Here is a tiny trained network, its code and every weight. The questions are about switching its units off for an input and a class, where a switched-off unit gives its printed mean instead of its output.

import numpy as np


def w(rows, s, z=0):
    codes = np.array(rows[::2]) - 128.0
    scale = np.full(codes.shape[1], s)
    scale[-1] = z or s
    return codes * scale


def f(y):
    return y / 2 * (1 + np.tanh(0.7978845608 * (y + 0.044715 * y**3)))


def log_softmax(a):
    a = a - a.max(-1, keepdims=True)
    return a - np.log(np.exp(a).sum(-1, keepdims=True))


def net(x, mask):
    res = np.array(x, float).reshape(1, 4) / 4 @ E
    y = f(res @ A[0][:, :-1].T + A[0][:, -1])
    res = res + np.where(mask, y, B[0][:, -1]) @ B[0][:, :-1]
    return log_softmax(res[-1] @ U[:, :-1].T + U[:, -1])


A, B = {}, {}
E = w([
[173,113,101,209,201,168,215,124,123,186],'x0',
[53,83,125,201,64,52,216,100,96,100],'x1',
[110,154,41,131,196,48,134,58,97,169],'x2',
[188,62,149,117,88,61,129,50,248,174],'x3',
],0.013)
A[0] = w([
[152,138,100,132,182,159,171,155,157,125,61],'N1',
[217,147,163,121,157,130,94,82,194,159,90],'N2',
[89,205,118,129,202,135,118,245,105,76,3],'N3',
[170,150,129,180,238,123,230,116,121,179,174],'N4',
[81,177,136,10,89,48,67,136,106,53,123],'N5',
[146,58,183,167,153,193,147,182,145,111,120],'N6',
[186,136,96,87,183,240,30,141,115,194,72],'N7',
[152,72,219,131,74,197,104,235,195,76,64],'N8',
[85,174,60,132,140,195,152,174,2,112,129],'N9',
[103,228,52,70,191,73,149,91,158,156,119],'N10',
[119,177,101,86,117,174,119,117,150,174,82],'N11',
[117,149,163,183,120,110,210,104,114,83,87],'N12',
[168,195,121,134,128,177,76,128,151,136,54],'N13',
],0.0086,0.0028)
B[0] = w([
[117,254,189,133,178,139,112,180,169,85,159],'N1',
[88,127,153,117,39,180,118,91,132,133,214],'N2',
[127,104,128,31,53,118,143,58,198,180,216],'N3',
[182,155,133,155,157,124,40,90,139,117,233],'N4',
[213,194,157,181,161,173,21,116,110,105,241],'N5',
[170,89,83,137,179,216,103,90,110,65,185],'N6',
[69,129,132,218,67,72,112,116,125,93,239],'N7',
[106,48,64,130,172,229,130,128,99,95,238],'N8',
[151,106,80,117,57,140,77,80,147,155,247],'N9',
[68,55,29,111,192,141,141,102,68,122,209],'N10',
[103,131,176,170,124,103,172,158,73,139,155],'N11',
[78,220,132,168,107,50,149,142,197,58,181],'N12',
[109,119,173,187,73,138,137,172,123,72,175],'N13',
],0.0083,0.015)
U = w([
[13,162,149,215,44,116,145,120,108,78,121],'0',
[178,76,103,71,33,149,126,43,229,189,115],'1',
[89,73,63,113,199,177,131,104,59,104,132],'2',
[254,224,140,147,170,166,92,122,129,101,122],'3',
[151,107,97,129,106,148,109,145,134,172,254],'4',
[83,143,211,55,160,139,195,186,110,182,60],'5',
[140,183,173,72,151,139,197,185,76,140,72],'6',
[97,163,145,123,135,129,168,238,139,175,65],'7',
],0.01,0.0067)

Each question gives the input, the list of numbers given to net, and the class t.
The units are the neurons (one row each of A and B). Each row of codes is followed by its name. A weight is (code - 128) times the scale printed after its matrix; where a second scale follows, it is the last column's (A, B and U).
mask holds one flag per neuron, in row order. A switched-off neuron (its flag False) gives its mean, the last column of its row in B, instead of its output. The means were averaged over made-up inputs and are rounded, as every weight is.
A unit's drop is (log p(t) with every unit on - log p(t) with that unit switched off) / (log p(t) with every unit on - log p(t) with every unit switched off).
The circuit of an input: a set's keep is (log p(t) with only the set's units on - log p(t) with every unit switched off) / (log p(t) with every unit on - log p(t) with every unit switched off). Starting from the 12 units with the biggest drops (on a tie, the unit counted first), units are removed one at a time, each time the one whose removal leaves the highest keep (on an exact tie, the one counted first), for as long as the keep stays at least 0.8.
units of the circuit, in order: the units of the circuit, biggest drop first
most important unit: the unit with the biggest drop
top k neurons: the k neurons with the biggest drops, biggest first
drop when u is switched off: that unit's drop, to one decimal
input [4,-4,0,-8], class 1: top 2 neurons : (N3 N9)
input [6,3,2,4], class 3: most important unit : N4
input [3,4,5,-7], class 1: top 2 neurons : (N9 N3)
input [-2,3,2,-2], class 4: top 3 neurons : (N7 N13 N2)
input [-8,-2,-6,-7], class 3: top 4 neurons : (N5 N2 N10 N13)
input [7,1,-1,-6], class 3: top 4 neurons : (N1 N4 N2 N6)
input [-6,-8,7,-7], class 0: top 3 neurons : (N7 N13 N11)
input [-5,-4,5,0], class 2: top 4 neurons : (N10 N4 N1 N12)
input [-2,4,-5,-7], class 1: units of the circuit, in order : (N3 N9)
input [1,7,-8,-3], class 2: top 3 neurons : (N8 N6 N7)
input [5,5,7,4], class 2: top 4 neurons : (N10 N5 N7 N3)
input [-5,-7,-6,-7], class 0: top 3 neurons : (N7 N13 N11)
input [-4,-5,-1,-2], class 0: top 3 neurons : (N7 N4 N13)
input [-8,-2,-4,5], class 3: top 2 neurons : (N5 N3)
input [-2,0,8,6], class 2: most important unit : N10
input [5,0,2,-5], class 1: top 3 neurons : (N9 N3 N5)
input [1,-2,4,3], class 2: top 3 neurons : (N3 N10 N9)
input [-6,-4,-8,7], class 2: top 3 neurons : (N8 N3 N9)
input [2,6,-3,-8], class 1: units of the circuit, in order : (N9 N3)
input [-1,3,4,-1], class 2: most important unit : N7
input [0,-1,-1,-5], class 1: drop when N3 is switched off : 0.1
input [-1,3,4,-6], class 1: drop when N9 is switched off : 0.2
input [-7,2,6,1], class 3: drop when N5 is switched off : 1.3
input [-2,-6,0,-2], class 0: drop when N7 is switched off : 0.2
